Here is a tiny trained network, its code and every weight. The questions are about switching its units off for an input and a class, where a switched-off unit gives its printed mean instead of its output.

import numpy as np


def w(rows, s, z=0):
    codes = np.array(rows[::2]) - 128.0
    scale = np.full(codes.shape[1], s)
    scale[-1] = z or s
    return codes * scale


def norm(h):
    return h / np.sqrt((h * h).mean(-1, keepdims=True) + 1e-5)


def f(y):
    return y / 2 * (1 + np.tanh(0.7978845608 * (y + 0.044715 * y**3)))


def log_softmax(a):
    a = a - a.max(-1, keepdims=True)
    return a - np.log(np.exp(a).sum(-1, keepdims=True))


def net(x, mask):
    res = np.array(x, float).reshape(1, 6) / 4 @ E
    u = 0
    for l in range(4):
        y = f(norm(res) @ A[l][:, :-1].T + A[l][:, -1])
        res = res + np.where(mask[u : u + 10], y, B[l][:, -1]) @ B[l][:, :-1]
        u += 10
    return log_softmax(norm(res)[-1] @ U[:, :-1].T + U[:, -1])


A, B = {}, {}
E = w([
[206,130,254],'x0',
[73,163,168],'x1',
[128,129,131],'x2',
[99,6,185],'x3',
[127,128,126],'x4',
[127,128,129],'x5',
],0.0029)
A[0] = w([
[122,138,128,148],'L0N1',
[118,2,137,110],'L0N2',
[32,72,121,126],'L0N3',
[132,135,128,101],'L0N4',
[129,135,128,118],'L0N5',
[4,26,55,121],'L0N6',
[59,130,150,78],'L0N7',
[67,123,33,135],'L0N8',
[165,72,49,86],'L0N9',
[244,55,47,255],'L0N10',
],0.0095,0.0015)
B[0] = w([
[125,125,143,131],'L0N1',
[44,67,128,211],'L0N2',
[146,115,245,187],'L0N3',
[125,134,134,125],'L0N4',
[126,130,135,127],'L0N5',
[240,92,241,253],'L0N6',
[166,113,199,138],'L0N7',
[5,104,96,207],'L0N8',
[107,59,108,166],'L0N9',
[230,56,79,217],'L0N10',
],0.013,0.0055)
A[1] = w([
[147,116,189,162],'L1N1',
[12,242,255,242],'L1N2',
[117,48,96,160],'L1N3',
[131,101,129,154],'L1N4',
[119,179,139,105],'L1N5',
[125,132,125,90],'L1N6',
[224,223,137,250],'L1N7',
[114,76,182,186],'L1N8',
[90,93,81,167],'L1N9',
[111,149,125,93],'L1N10',
],0.0096,0.0016)
B[1] = w([
[104,124,87,184],'L1N1',
[160,255,169,254],'L1N2',
[119,182,122,193],'L1N3',
[125,146,117,149],'L1N4',
[175,145,115,128],'L1N5',
[131,125,133,121],'L1N6',
[203,58,69,195],'L1N7',
[74,128,106,209],'L1N8',
[88,135,141,151],'L1N9',
[150,126,138,119],'L1N10',
],0.025,0.0057)
A[2] = w([
[134,119,123,2],'L2N1',
[130,129,131,86],'L2N2',
[127,130,129,104],'L2N3',
[128,131,126,130],'L2N4',
[131,130,124,74],'L2N5',
[128,128,130,120],'L2N6',
[129,127,127,127],'L2N7',
[129,127,124,145],'L2N8',
[128,127,128,127],'L2N9',
[40,164,1,109],'L2N10',
],0.0073,0.0013)
B[2] = w([
[137,138,135,90],'L2N1',
[138,130,119,114],'L2N2',
[137,129,121,120],'L2N3',
[128,131,127,129],'L2N4',
[133,137,127,110],'L2N5',
[130,128,124,125],'L2N6',
[125,129,131,128],'L2N7',
[120,131,136,134],'L2N8',
[127,127,129,128],'L2N9',
[42,95,10,252],'L2N10',
],0.011,0.0018)
A[3] = w([
[168,125,188,58],'L3N1',
[138,126,118,137],'L3N2',
[126,131,119,126],'L3N3',
[172,42,204,152],'L3N4',
[99,134,89,124],'L3N5',
[160,132,103,132],'L3N6',
[10,157,160,117],'L3N7',
[55,234,146,4],'L3N8',
[66,34,112,181],'L3N9',
[133,125,129,121],'L3N10',
],0.014,0.0019)
B[3] = w([
[192,116,105,165],'L3N1',
[117,133,121,132],'L3N2',
[130,130,121,128],'L3N3',
[106,46,179,237],'L3N4',
[160,137,93,150],'L3N5',
[98,144,107,149],'L3N6',
[251,179,82,242],'L3N7',
[13,100,186,233],'L3N8',
[27,165,64,254],'L3N9',
[123,125,130,127],'L3N10',
],0.021,0.0057)
U = w([
[61,149,19,231],'0',
[76,216,179,216],'1',
[214,27,56,45],'2',
[251,181,109,2],'3',
[46,20,136,78],'4',
[169,77,226,95],'5',
],0.014,0.0021)

Each question gives the input, the list of numbers given to net, and the class t.
The units are the neurons (one row each of A and B). Each row of codes is followed by its name. A weight is (code - 128) times the scale printed after its matrix; where a second scale follows, it is the last column's (A, B and U).
mask holds one flag per neuron, layer by layer. A switched-off neuron (its flag False) gives its mean, the last column of its row in B, instead of its output. The means were averaged over made-up inputs and are rounded, as every weight is.
A unit's drop is (log p(t) with every unit on - log p(t) with that unit switched off) / (log p(t) with every unit on - log p(t) with every unit switched off).
unit that matters most: the unit with the biggest drop
k most important neurons: the k neurons with the biggest drops, biggest first
top k neurons in layer l: the k neurons of layer l with the biggest drops, biggest first
input [-4,4,6,-4,-4,-4], class 1: most important neuron : [L0N10]
input [4,1,-3,8,-4,8], class 1: 4 most important neurons : [L0N10 L1N7 L3N8 L0N9]
input [-4,2,-3,-8,7,5], class 1: 2 most important neurons : [L0N10 L3N8]
input [4,4,1,0,-3,6], class 3: 3 most important neurons : [L0N10 L0N2 L0N8]
input [-4,-8,4,1,1,1], class 4: 2 most important neurons : [L0N10 L0N6]
input [3,7,-7,-1,5,0], class 3: top 4 neurons in layer 0 : [L0N10 L0N2 L0N8 L0N6]
input [-8,3,-4,-3,-7,-3], class 1: 2 most important neurons : [L0N8 L0N10]
input [7,5,-6,-6,2,-8], class 3: 4 most important neurons : [L0N10 L0N8 L1N7 L0N2]
input [2,-2,4,-4,5,8], class 2: top 2 neurons in layer 0 : [L0N8 L0N2]
input [-7,3,0,3,-7,7], class 5: 2 most important neurons : [L0N6 L0N10]
input [-5,0,-5,2,1,-1], class 4: 4 most important neurons : [L0N6 L1N2 L0N9 L3N9]
input [1,-1,3,5,-4,-4], class 0: 2 most important neurons : [L1N2 L0N2]
input [-2,3,3,8,-3,2], class 5: top 3 neurons in layer 0 : [L0N6 L0N10 L0N3]
input [-2,5,-1,7,1,-6], class 5: unit that matters most : L0N6
input [3,4,3,-1,-4,-1], class 3: 4 most important neurons : [L0N10 L0N2 L0N8 L0N6]
input [3,1,1,-4,0,4], class 3: 3 most important neurons : [L0N10 L0N8 L0N6]
input [-3,1,6,-7,-6,-4], class 1: 4 most important neurons : [L0N10 L3N8 L1N7 L0N9]
input [6,2,1,7,6,-3], class 1: 3 most important neurons : [L0N10 L3N8 L0N9]
input [5,4,-1,-1,1,8], class 3: 2 most important neurons : [L0N10 L0N2]
input [1,-2,5,5,5,8], class 0: top 2 neurons in layer 3 : [L3N9 L3N7]
input [2,4,-3,-6,3,-6], class 3: top 2 neurons in layer 0 : [L0N8 L0N10]
input [1,2,2,6,-1,-6], class 1: top 2 neurons in layer 0 : [L0N10 L0N2]
input [1,-1,5,-8,1,1], class 2: unit that matters most : L0N2
input [-3,-5,5,4,2,-6], class 4: top 2 neurons in layer 0 : [L0N6 L0N2]
input [-7,1,-8,-5,1,4], class 1: top 2 neurons in layer 3 : [L3N8 L3N7]
input [2,4,5,8,5,-6], class 1: top 3 neurons in layer 1 : [L1N7 L1N8 L1N1]
input [-8,1,5,1,0,6], class 5: top neuron in layer 1 : [L1N7]
input [-6,1,-4,-3,0,-1], class 1: top 2 neurons in layer 1 : [L1N2 L1N7]
input [-2,1,3,6,-6,0], class 5: top 3 neurons in layer 0 : [L0N6 L0N3 L0N10]
input [6,2,8,-2,5,7], class 3: top 3 neurons in layer 0 : [L0N10 L0N2 L0N8]
